Each row was made from one walk, in order. Every step used is in the known rows, and no mark comes twice. Write each row's walk.
Each row is shifted at random along 8 fixed directions that mean nothing.
Known rows:
bogu regi tusa pakur tolal: 83  17  245  51  75  75  364  -211  -17  83  -122  257  114  57  9  48  -106  -9  65  -71  31  68  141  -135  68  44  131  135  -110  91  131  -148  -67  16  179  -72  163  -324  -122  27  39  86  -23  -72  17  -9  -34
tolal zeva pakur tusa regi: 136  205  9  49  93  68  98  164  158  -85  -26  -26  0  101  115  20  -73  67  25  -70  61  247  111  -125  68  -70  162  32  -44  76  67  -25  -106  -39  138  -59  5  -365  61  -383  -131  -40  -198  -82  153  -84  -11
gema regi tolal zeva kozig: -29  67  197  -101  -17  70  -51  -62  135  -182  16  101  4  30  -53  -125  -179  98  73  -73  -52  36  -22  41  -32  -60  102  -68  -113  -50  19  3  101  -25  5  98  470  -56  98  -6  -238  57  160  -93  -59  31  -99
tusa pakur bogu gema kozig zeva regi tolal: 3  2  36  70  86  -11  48  199  82  -125  -49  238  75  83  176  -9  -134  46  -20  -81  194  131  112  -184  -6  28  55  67  23  50  -32  51  28  -43  26  -75  11  -82  -83  -182  -192  -45  -33  88  97  -66  59
regi tolal zeva kozig pakur: 83  270  74  -76  -126  123  -86  10  300  -31  -72  -297  -192  -124  127  -100  -37  25  -85  -70  -5  -30  -89  209  -129  -193  -124  -257  51  -123  26  3  14  25  201  -30  308  -72  187  -184  -302  -62  66  -90  59  -39  -94
pakur tusa regi tolal zeva kozig gema: -40  112  -57  -69  33  -66  191  136  318  133  109  6  -61  -29  158  -57  -191  8  -70  -17  99  -39  54  97  35  15  142  124  -114  -150  -149  215  13  27  37  -101  153  -192  146  -56  -244  -98  -31  106  6  45  86
tusa regi tolal zeva kozig: 16  63  171  -56  60  130  69  -25  143  -51  5  151  -73  133  35  -54  -91  113  -26  -52  -27  98  -24  -49  -39  -66  111  -53  -60  61  130  -182  -3  -43  119  92  245  -176  -17  -62  -226  103  97  -119  49  90  -97
bogu regi tolal zeva tusa pakur: -44  100  136  -67  8  59  293  362  329  206  -77  198  -93  58  105  66  -289  10  -40  178  190  0  19  -259  91  10  57  204  -53  234  -21  -153  -129  18  39  -88  177  -259  34  -126  -13  -112  34  2  175  -126  91
kozig pakur tolal zeva regi: 53  256  33  -75  -1  40  -64  192  289  -81  -136  -57  -225  79  144  -63  -70  -6  -43  -57  57  69  23  -51  -41  -100  -47  -169  -29  130  65  -167  79  -29  295  -191  276  -71  55  -268  -216  -56  69  -93  5  -51  -68
regi tusa pakur tolal: -76  118  108  24  -89  -101  154  -28  146  -92  52  142  92  -110  105  -60  -36  120  70  -272  61  149  42  -45  196  65  180  106  -47  153  -25  70  82  -16  -14  -61  173  -198  72  50  -148  -64  5  -33  98  -30  97
zeva kozig gema rodi regi: -146  -94  -52  -35  -32  -119  -30  -221  -233  80  95  -129  30  -5  -52  2  11  -62  -49  60  14  -94  -21  101  69  1  98  112  -29  -304  -216  246  15  39  -20  -49  -63  49  84  250  49  -76  -50  33  -154  -95  12
kozig tolal zeva regi tusa pakur: 44  55  75  -13  47  -116  110  93  240  -224  -65  56  -4  58  156  -128  45  61  34  -186  73  143  112  -99  95  9  179  37  -173  81  21  41  147  -46  188  -87  486  -232  1  -182  -232  -42  -43  -18  -47  -105  -35
gema kozig pakur bogu: 102  132  -33  -53  -73  24  -14  138  241  53  -132  -132  -231  44  115  -7  -51  -30  -40  166  108  -71  -67  49  -144  -125  -272  -111  70  47  75  -154  22  15  165  -135  -92  40  -28  -254  10  -109  53  36  -15  -175  20
regi tusa pakur bogu gema kozig zeva tolal: -39  182  -65  38  -16  -100  -97  -55  118  -110  -31  -131  124  -83  244  14  -126  88  -27  -93  164  178  97  -129  107  8  18  65  16  -35  -122  263  -61  -10  54  -215  -8  -99  117  -255  -254  -95  -65  134  42  -229  75
bogu gema kozig pakur tolal zeva tusa: 139  119  18  85  168  43  -23  -59  147  -240  -50  123  165  98  153  -54  -122  42  2  -108  -6  113  222  -85  -73  83  20  -78  -46  -76  32  121  90  -108  45  -142  250  39  -124  -332  -284  30  12  75  -132  -4  -75
zeva tusa pakur regi: 92  38  10  53  258  -20  270  202  -36  101  -13  220  75  211  132  101  -161  26  28  74  131  98  121  -175  93  52  193  245  -90  75  41  -129  -141  -117  91  -87  -40  -261  -183  -12  91  44  -236  -77  198  -117  2
tolal zeva kozig gema rodi regi tusa pakur bogu: 69  75  142  43  -123  202  -3  -138  -135  -197  65  -81  15  89  -84  7  268  -36  161  -149  -30  374  2  -19  79  -77  60  -15  -17  133  168  -134  45  36  69  101  -144  -382  278  -295  -77  -38  23  -137  40  -123  -62
rodi gema tolal zeva pakur bogu: 53  91  -90  -113  -36  -3  -118  95  211  -54  -90  -155  -133  46  151  -37  -111  67  -32  69  182  97  12  -82  -49  -178  -22  -24  -55  -124  -77  106  9  -41  91  -89  155  -166  80  -265  -146  -85  18  21  81  -201  33
bogu regi tolal zeva pakur tusa: -3  161  189  -64  21  10  181  203  160  0  -146  68  -168  177  111  -6  -398  153  -15  82  192  69  -75  -237  126  -130  104  71  -90  159  13  -233  -128  30  180  -10  240  -331  -59  -220  -37  -42  1  -147  127  -235  34
kozig zeva pakur bogu tusa regi tolal: -45  145  -34  -31  -61  -129  19  124  369  -114  -62  84  -80  26  78  -22  -299  57  35  -52  99  180  101  -161  157  -40  116  176  -89  253  25  51  -56  83  57  -173  -85  -230  165  -323  -221  -119  -8  126  0  -3  97
bogu tusa regi tolal zeva: 61  187  -14  -232  -52  33  -15  -108  163  -81  -236  -31  -50  46  -103  15  -67  -5  1  71  87  27  57  -11  -88  -102  58  -31  -34  28  121  -127  -24  64  172  -109  154  -168  137  -409  -119  196  87  -73  -28  31  -68
tolal zeva kozig gema rodi regi tusa: -121  -47  91  115  -37  153  -24  55  -181  22  139  -113  92  104  36  55  102  -25  44  35  -37  237  -4  -122  192  16  48  110  53  38  -61  17  -125  42  -88  125  -123  -222  233  23  24  -140  -20  -50  -80  -193  2
bogu tusa pakur regi: 27  160  -32  -134  -159  -108  138  31  236  -17  -74  -70  -154  -110  -45  -7  -120  -69  60  14  91  12  16  17  72  -17  -12  58  -52  197  76  -71  51  114  79  -223  -45  -207  125  -251  4  -28  58  68  99  -27  121
rodi regi tolal zeva kozig pakur bogu gema: 1  11  179  43  109  120  68  95  295  38  42  282  53  -49  177  -51  -95  95  -39  -79  47  45  -47  -66  -120  -57  7  -60  98  -44  -60  8  1  -78  59  68  0  -67  -8  -49  -234  -206  -40  -33  88  -71  -2
rodi regi tusa pakur bogu gema tolal zeva kozig: 10  28  179  -118  -96  -33  72  -187  277  -39  -122  -65  -234  -75  103  -76  -35  67  -79  -2  221  28  -141  -168  73  -123  -144  -42  -23  89  -1  -132  90  21  189  -67  244  -277  17  -244  -121  -149  133  15  69  -253  19
tusa pakur regi tolal: -135  121  4  -59  -45  -49  44  231  42  34  0  83  3  -6  98  46  -244  85  2  -66  221  122  3  -114  134  -20  186  167  25  89  -87  14  -71  -6  -48  -90  18  -180  68  -1  -112  16  -36  -58  244  -75  119
regi tusa pakur bogu gema: 56  63  23  -43  -2  -123  135  -92  140  -82  14  160  81  -183  35  -36  74  105  82  -178  142  58  -32  4  32  22  116  18  -14  -11  -55  82  95  -54  -30  -30  -36  -179  11  -176  -101  -55  -74  -15  207  -139  107
tolal zeva tusa pakur regi: 119  91  54  61  81  -1  228  289  279  -123  56  126  -40  13  86  -71  -29  52  47  -156  29  159  116  -96  85  41  148  27  -140  147  52  6  99  -42  37  -63  199  -350  -27  -251  -172  -85  -101  17  153  7  48
zeva regi tusa pakur bogu: 51  59  -30  13  -15  -222  264  180  322  -23  56  91  -51  -222  103  -119  172  101  21  -253  110  39  44  32  102  6  134  27  -97  7  -123  181  159  10  64  -54  103  -394  76  -99  -128  -211  -189  37  198  -102  136
kozig gema rodi regi tusa pakur zeva: 89  53  119  29  -198  64  277  -117  -134  -105  -19  -44  156  -164  -101  -24  367  -136  96  -250  57  88  92  202  55  -30  188  15  17  -166  -33  155  165  59  49  -42  -29  -355  166  -79  63  -63  -150  -131  27  -52  63
gema regi tolal zeva kozig pakur bogu tusa: 65  192  101  -188  100  -16  81  -12  351  80  -191  74  -103  161  98  -21  -460  32  44  292  62  -128  -38  -7  -112  -123  -81  67  -100  -22  54  -177  -137  8  257  -87  227  -47  45  -116  -58  -41  50  -42  -97  -236  -90
gema rodi regi tolal: -156  -31  51  -48  -286  97  -163  -10  -225  -96  -114  -179  -90  -56  -201  48  129  -46  -52  -15  69  116  -29  -92  116  -96  -40  -55  99  82  -41  -12  7  171  -38  24  -162  -178  247  -128  55  -7  142  -49  -6  2  32
tolal zeva regi tusa: 88  -10  51  -7  53  -19  226  243  280  29  -62  21  -158  7  98  -85  187  25  -55  15  -6  -27  37  -75  50  2  -47  -65  -110  71  1  -86  76  16  163  -2  302  -343  -7  -171  -29  -108  -22  -4  -6  -91  9
kozig pakur bogu gema: 55  14  -3  63  32  23  -36  72  141  42  -29  40  -110  -22  90  30  -139  -30  -14  39  64  26  -36  -105  -43  -12  -163  -60  63  92  12  -74  -43  14  43  -65  -286  28  -30  -204  -46  -149  17  95  62  -103  66
regi tolal zeva tusa pakur bogu gema kozig: 70  -13  49  -5  56  -33  209  138  296  -161  -1  338  29  66  103  -72  -90  113  -1  -40  105  87  117  -183  -10  107  17  69  -114  111  24  30  153  -46  -61  -25  168  -182  -95  -346  -215  -41  108  154  60  -20  93
tolal zeva pakur bogu gema rodi: 28  109  -30  13  -69  176  -30  199  107  -112  47  32  -35  20  -14  55  33  -14  79  69  -19  251  21  -185  12  19  -49  -61  15  173  30  -10  -41  7  -126  -22  -255  -177  196  -442  -110  -149  114  64  118  -117  78
tolal zeva regi tusa pakur bogu: 47  102  -14  38  1  -154  215  294  409  -35  39  14  -101  -156  175  -120  110  126  -12  -200  100  106  43  -80  133  -5  75  -1  -98  71  -110  144  96  25  98  -39  200  -450  114  -216  -204  -253  -159  57  177  -166  118
bogu gema tolal zeva regi tusa pakur: 111  34  41  -26  96  51  164  87  129  -20  -142  39  90  -31  144  7  68  -34  -32  -24  204  66  126  -171  -35  6  37  10  -2  -95  -57  47  -6  -61  77  -74  310  -260  -9  -273  -117  -22  -84  -3  103  -194  -8
bogu gema regi tolal zeva kozig pakur tusa: 164  128  291  80  163  260  78  52  7  -68  -91  89  84  110  118  -3  -308  39  57  -11  43  85  -15  -37  -116  -113  9  -128  46  -90  77  -162  -138  -54  166  129  139  -145  -36  -145  -103  -17  -72  -182  92  -161  -118
rodi regi tusa pakur bogu gema tolal: 62  -127  58  9  58  102  111  -175  -13  -5  -125  245  212  32  -5  122  93  -109  57  32  176  185  190  -269  15  61  -9  222  25  93  58  -26  -42  -26  -31  -79  -163  -241  20  -260  45  10  -18  79  24  -77  5
tolal zeva regi tusa pakur: 137  -22  135  -61  24  -91  338  106  323  -90  -92  172  -185  70  60  -133  173  37  1  -46  -15  -21  52  -83  60  31  25  -6  -213  170  122  -197  191  -11  234  -34  425  -368  -100  -186  -49  -37  32  -28  13  -59  7

Which walk is each row?
96  105  -101  0  109  89  -124  139  184  -263  -61  87  104  145  66  17  -155  -27  27  22  56  212  295  -165  -7  95  17  35  -66  52  56  93  36  -47  -106  -192  134  -117  34  -583  -314  132  98  136  -60  56  -27 : bogu gema kozig pakur regi tolal zeva tusa
114  132  100  100  -7  157  149  546  375  -107  -21  40  -91  15  184  -95  -60  63  -19  -107  77  126  86  -38  -58  -60  -42  -141  28  101  40  -32  96  -11  15  -13  216  -271  -2  -358  -232  -152  -20  -3  68  -44  52 : gema kozig pakur regi tolal zeva tusa
-61  -70  178  72  59  -87  245  -175  -55  -184  -43  267  273  51  22  -67  51  140  37  -208  -18  119  167  -164  182  100  306  149  -127  -73  -83  183  66  -18  48  5  291  -305  -80  126  -82  -35  -116  -49  -119  -83  2 : gema rodi regi tusa pakur tolal zeva
24  -13  36  -5  80  -50  20  -60  -108  -37  -112  142  26  62  -47  87  -281  5  20  30  192  120  124  -256  121  23  62  176  -108  37  -38  9  -80  28  29  -70  -57  -239  33  -244  -16  50  -16  57  131  -106  25 : zeva tusa pakur bogu gema regi tolal
-78  65  153  123  -84  -61  253  -120  52  159  63  -216  -27  -74  211  -13  -419  -49  -40  -82  212  47  27  -89  283  -16  54  229  -59  -80  -153  171  -136  130  32  -100  209  -306  60  170  -88  -175  -54  103  1  -224  108 : bogu regi tusa pakur zeva kozig gema tolal
51  49  79  149  81  198  -229  -21  189  -192  136  80  84  54  19  4  -276  -60  154  -28  -149  311  149  -188  25  73  -90  -10  -35  183  104  49  -71  8  -122  3  -119  -27  209  -318  -293  -116  124  168  -61  21  -57 : tolal zeva kozig pakur bogu gema regi
-179  22  37  -191  -148  -131  131  -178  13  38  -117  164  32  -87  -59  76  35  -32  -14  93  176  -38  16  -152  188  94  95  193  -13  89  -132  27  56  15  -9  -260  -34  -118  81  -19  100  -34  138  13  27  -136  139 : bogu gema rodi regi tusa pakur tolal
146  195  -15  -76  10  108  151  335  190  -4  -55  -90  -59  2  119  -11  -26  -109  39  -74  278  98  65  41  -119  -100  93  -9  -33  -96  -22  24  108  -78  76  -158  258  -203  80  -355  -159  -59  -96  -58  131  -131  19 : kozig gema tolal zeva tusa pakur regi
136  9  168  174  100  176  153  269  94  13  2  135  -1  -2  54  52  -138  -19  56  -24  84  216  70  -285  40  12  -53  -1  -7  169  37  -76  -80  10  33  53  -115  -322  47  -324  -18  -204  -91  53  198  -162  51 : tolal zeva tusa pakur bogu gema regi
49  -16  20  44  -4  181  111  105  58  16  -46  85  73  15  -7  114  235  -51  36  134  7  234  118  -261  84  30  -42  72  27  115  -7  1  -107  17  -38  -36  -271  -414  184  -422  52  -167  -28  35  58  -194  53 : tolal zeva pakur bogu gema rodi regi tusa
-64  89  6  39  52  -74  107  283  156  90  -53  99  68  -53  234  32  -333  109  -100  8  306  -35  0  -104  6  -22  77  66  171  -105  -203  126  -108  -19  -38  -93  -140  -30  -94  -96  -83  -137  -159  32  150  -203  179 : bogu gema kozig pakur tusa regi tolal
94  104  65  30  43  91  310  308  348  141  -107  176  40  3  140  55  -183  -68  -12  121  199  -10  156  -84  -59  -11  -7  169  -24  64  -1  53  -75  11  54  -181  39  -219  -1  -206  -58  -135  -79  128  81  -52  56 : gema kozig zeva tusa pakur bogu regi tolal
-64  -33  81  43  107  -80  166  9  82  -62  170  196  29  150  160  -102  -314  88  20  -162  4  112  102  -47  116  89  243  194  -212  -69  -41  124  64  -23  -2  -4  326  -178  -50  108  -321  25  22  71  -27  45  38 : tusa pakur regi tolal zeva kozig gema
11  72  126  109  8  113  172  246  147  112  -81  63  51  -15  162  33  -76  101  -40  -40  103  199  32  -211  35  -135  7  58  115  66  -43  -12  -186  76  146  87  -128  -420  142  -214  -27  -251  -208  -58  120  -218  54 : rodi regi tolal zeva pakur bogu tusa
91  -59  52  0  -29  -109  153  50  357  -135  -57  69  -132  -12  79  -149  -185  119  4  -116  89  106  73  -150  -1  -117  73  -25  -137  -5  -4  105  109  70  111  -7  112  -350  -35  -264  -162  -181  -23  128  -16  -85  125 : rodi gema tolal zeva pakur bogu tusa regi
36  24  9  -30  -21  16  -66  66  56  -118  -202  -56  -137  19  -35  12  -10  12  -99  51  142  47  20  -182  25  -92  -69  -99  -3  -25  -79  6  8  70  124  -75  -91  -233  62  -423  -75  -116  3  14  1  -167  3 : kozig pakur bogu gema rodi regi tolal zeva tusa
